Questions about the table below.
1) Which number is the maximum?
2) Which number is the fourth entry in reading order?
3) Which number is the first entry in reading order?
[[-0.16, -0.12, -0.05, 0.17, -0.10, 0.01, -0.05, 0.01, -0.01, -0.09, -0.27, 0.02, 0.14, 0.04, -0.09, -0.04], [0.02, -0.05, 0.00, 0.11, -0.02, -0.08, 0.01, 0.10, 0.01, -0.03, 0.02, 0.01, -0.07, -0.03, -0.09, -0.07], [0.10, 0.09, -0.07, -0.07, -0.05, -0.02, 0.03, -0.05, 0.02, 0.01, 0.11, -0.01, -0.09, 0.05, 0.01, -0.04], [-0.15, 0.15, -0.06, -0.09, -0.10, 0.15, -0.05, -0.09, -0.05, -0.09, -0.07, -0.07, 0.11, -0.05, 0.03, -0.12], [-0.03, -0.03, 0.04, -0.02, -0.03, -0.02, 0.02, -0.10, 0.02, -0.02, -0.07, -0.10, 0.01, 0.01, -0.09, -0.18], [0.11, -0.06, -0.06, -0.04, -0.01, -0.03, 0.00, -0.09, -0.05, -0.07, -0.07, -0.04, -0.04, -0.06, -0.05, 0.13], [0.05, -0.02, -0.04, -0.06, 0.01, 0.00, -0.04, 0.01, 0.03, -0.08, 0.09, 0.15, -0.02, 0.05, -0.10, -0.13], [-0.06, 0.01, -0.03, -0.26, 0.05, 0.03, -0.16, 0.07, 0.01, -0.01, 0.20, 0.08, 0.04, -0.20, 0.09, -0.01], [0.11, -0.03, 0.02, -0.02, -0.04, 0.03, 0.04, -0.02, -0.05, -0.04, -0.02, 0.00, -0.05, 0.08, -0.03, -0.03], [0.08, -0.12, -0.11, -0.04, -0.03, -0.07, -0.03, -0.03, 0.00, -0.07, 0.07, -0.03, -0.05, -0.09, -0.07, 0.00], [-0.05, -0.01, 0.00, -0.01, -0.01, -0.03, -0.03, 0.00, 0.01, 0.00, -0.01, -0.01, 0.00, -0.02, -0.02, -0.03], [0.02, 0.01, 0.00, -0.02, -0.01, 0.08, 0.05, -0.02, -0.09, 0.01, -0.02, -0.01, -0.06, -0.04, -0.03, -0.06], [0.00, -0.01, -0.01, 0.01, -0.04, 0.02, -0.06, 0.00, -0.01, -0.03, -0.02, -0.01, 0.02, -0.02, -0.07, -0.01], [0.02, -0.02, -0.05, -0.01, -0.02, -0.04, -0.03, 0.01, -0.01, -0.05, 0.00, 0.03, -0.01, -0.01, -0.03, -0.05], [-0.10, 0.02, 0.01, 0.05, -0.04, 0.01, 0.00, -0.10, -0.05, 0.01, -0.05, -0.11, 0.02, -0.09, 0.07, -0.07]]
1) 0.20
2) 0.17
3) -0.16

m =
array([-0.054,  0.007, -0.189, -0.018,  0.030,  0.017, -0.091,  0.122,
       -0.044, -0.032,  0.055, -0.098,  0.139, -0.032, -0.056, -0.054])
Give the entry just left of -0.189.
0.007
The maximum is 0.139
Give the entry just right of the largest entry.
-0.032
Give the entry just left of the largest entry.
-0.098
The entry just right of -0.044: -0.032

[[ -3.7   0.4  27.3   3.3]
 [ -2.3 -19.1   8.2 -29.4]
 [-13.6 -12.0  14.8 -29.6]
 [-12.4 -20.2   7.3 -11.1]
 [  6.9  -6.0   7.2 -12.6]
 [ 14.6 -11.4  31.1   1.9]
 [ -6.3 -35.2   3.5 -18.3]
 [ 11.1  -7.4  13.4 -20.7]
 [-16.3 -15.8  15.6 -15.9]
 [ 11.2  12.1  56.3   2.7]]
Indices start at 0.
Which number is the entry at row 0, column 2?
Answer: 27.3
The entry directly below -2.3: -13.6
Which number is the entry in the bottom-right corner?
Answer: 2.7
Which number is the entry directly below -35.2?
Answer: -7.4
Which number is the entry directly below 8.2?
Answer: 14.8
Which number is the entry directly below 3.5?
Answer: 13.4
The entry in row 1 and column 0 is -2.3
The entry just left of -11.1 is 7.3
The entry directly above the smallest entry: -11.4
Which number is the entry in the top-right corner?
Answer: 3.3
The top-left entry -> -3.7
The largest entry is 56.3
The entry in row 1 and column 1: -19.1
Which number is the entry directly above -12.6?
Answer: -11.1
The entry directly below -18.3 is -20.7
The entry just right of the smallest entry -> 3.5
Which number is the entry directly above the largest entry?
Answer: 15.6
Which number is the bottom entry of the column that holds the smallest entry?
Answer: 12.1
Which number is the entry directly above 12.1?
Answer: -15.8
Which number is the bottom-left entry?
Answer: 11.2
Which number is the entry directly above 2.7?
Answer: -15.9
Which number is the entry directly above 11.1?
Answer: -6.3
Which number is the entry directly below -19.1?
Answer: -12.0
Which number is the entry at row 1, column 2?
Answer: 8.2
The entry at row 0, column 1 -> 0.4

Questions about the table below.
1) Give the entry just left of the smallest entry.
2) Give the entry just left of the largest entry.
3) Give the entry just right of 18.0.
4) Give the entry just right of 38.6.
5) Give the maximum.
6) Give the entry just left of -2.0.
7) Give the entry just right of -14.0.
[[-12.4 -29.2  18.8  -3.8  32.6 -18.7  -3.0  33.8   5.0   3.6  -1.8 -10.3
  -27.0]
 [ -0.9  -0.7  -0.9  -0.2   0.2   0.8   0.4  -0.4  -0.7   0.4  -0.3  -0.3
   -0.1]
 [ -1.7  -4.6   3.4  -0.8   5.1  -3.4  -0.5   5.8   1.1  -0.3  -0.1  -1.7
   -4.4]
 [-11.0 -17.5   3.3  -1.6  19.9  -3.2   0.7  13.6  -2.0   4.4  -2.3  -5.4
  -13.4]
 [-30.5 -29.6 -18.0   0.0  35.5  18.0   7.4   0.6 -17.6  14.4  -8.4  -7.4
  -13.9]
 [-38.2 -13.4 -62.4   5.2  19.5  62.3  19.0 -49.8 -41.3  22.3 -13.8   1.5
   14.7]
 [-46.3 -38.1 -39.5   1.2  46.8  38.6  14.4 -14.6 -33.2  23.3 -14.0  -8.1
  -11.3]
 [-21.0 -16.1 -19.8   0.8  20.0  19.5   7.0  -9.0 -15.6  10.5  -6.6  -3.3
   -3.8]]
1) -13.4
2) 19.5
3) 7.4
4) 14.4
5) 62.3
6) 13.6
7) -8.1

[[ 39.7  23.8 -29.8  -8.2 -42.2]
 [ 28.5  69.9 -10.0 -11.0   1.8]
 [ 22.2 -37.4 -48.0 -24.1  22.3]
 [  9.2  33.3  42.9  -8.1  19.9]
 [-14.0  47.8 -10.1 -46.7 -14.6]
 [ 43.8 -41.4  14.8 -24.6  28.3]
 [-32.5  -3.8  -8.8  19.2 -47.2]]
The largest entry in the last row?
A: 19.2
The top entry of the column that holds the largest entry -> 23.8
The entry just right of -46.7?
A: -14.6
The entry in the bottom-right corner is -47.2
The first entry in the row that holds the smallest entry: 22.2
The last entry of the smallest entry's row?
A: 22.3
The largest entry in the last column -> 28.3
The median of all entries?
A: -8.1
The entry directly above -3.8?
A: -41.4
The first entry of the largest entry's row is 28.5
The entry directly below the largest entry?
A: -37.4
The entry just right of 69.9 is -10.0
The entry in the top-right corner: -42.2
The entry just right of -3.8 -> -8.8
The top-left entry: 39.7
The 4th entry in reading order -> -8.2
The entry directly below the smallest entry?
A: 42.9
The third entry on the main diagonal is -48.0
The entry in the bottom-left corner?
A: -32.5
The entry just right of -10.0: -11.0
The entry just left of 42.9?
A: 33.3
The entry directly below the centre entry -> -10.1
The entry directly above -32.5 -> 43.8
The 3rd entry in reading order?
A: -29.8
The 4th entry from the end, reading row by row?
A: -3.8
The entry just left of 22.3?
A: -24.1

M =
[[ 475  249  699  290  461  495  369  142   82 -200   73  171  226  168
  -122]
 [  19  471  614  601 -100  471  369  149  264  180  462  326  286  450
   -35]
 [ 613 -228   12 -526  839 -274   71  436  125  276   80  221  178  -40
   409]
 [ 448  263  668  314  426  499  362  136   94 -177   79  172  225  176
  -102]
 [ -73  418  789  534 -196  394  357  105  183   97  543  342  250  465
  -255]]
The 1st entry in reading order -> 475
Which number is the entry just right of 176?
Answer: -102
The entry just left of 178 is 221
Which number is the 3rd largest entry?
Answer: 699
Which number is the entry just left of 82?
Answer: 142
Which number is the entry just right of the centre entry?
Answer: 125
The second entry in reading order -> 249
The third smallest entry: -255
Which number is the minimum?
Answer: -526
Which number is the fifth entry in reading order?
Answer: 461
The entry just left of the smallest entry -> 12
Which number is the entry just right of 71?
Answer: 436
Which number is the entry just left of 418?
Answer: -73
Which number is the entry just right of 221?
Answer: 178
The entry just left of 149: 369
The maximum: 839
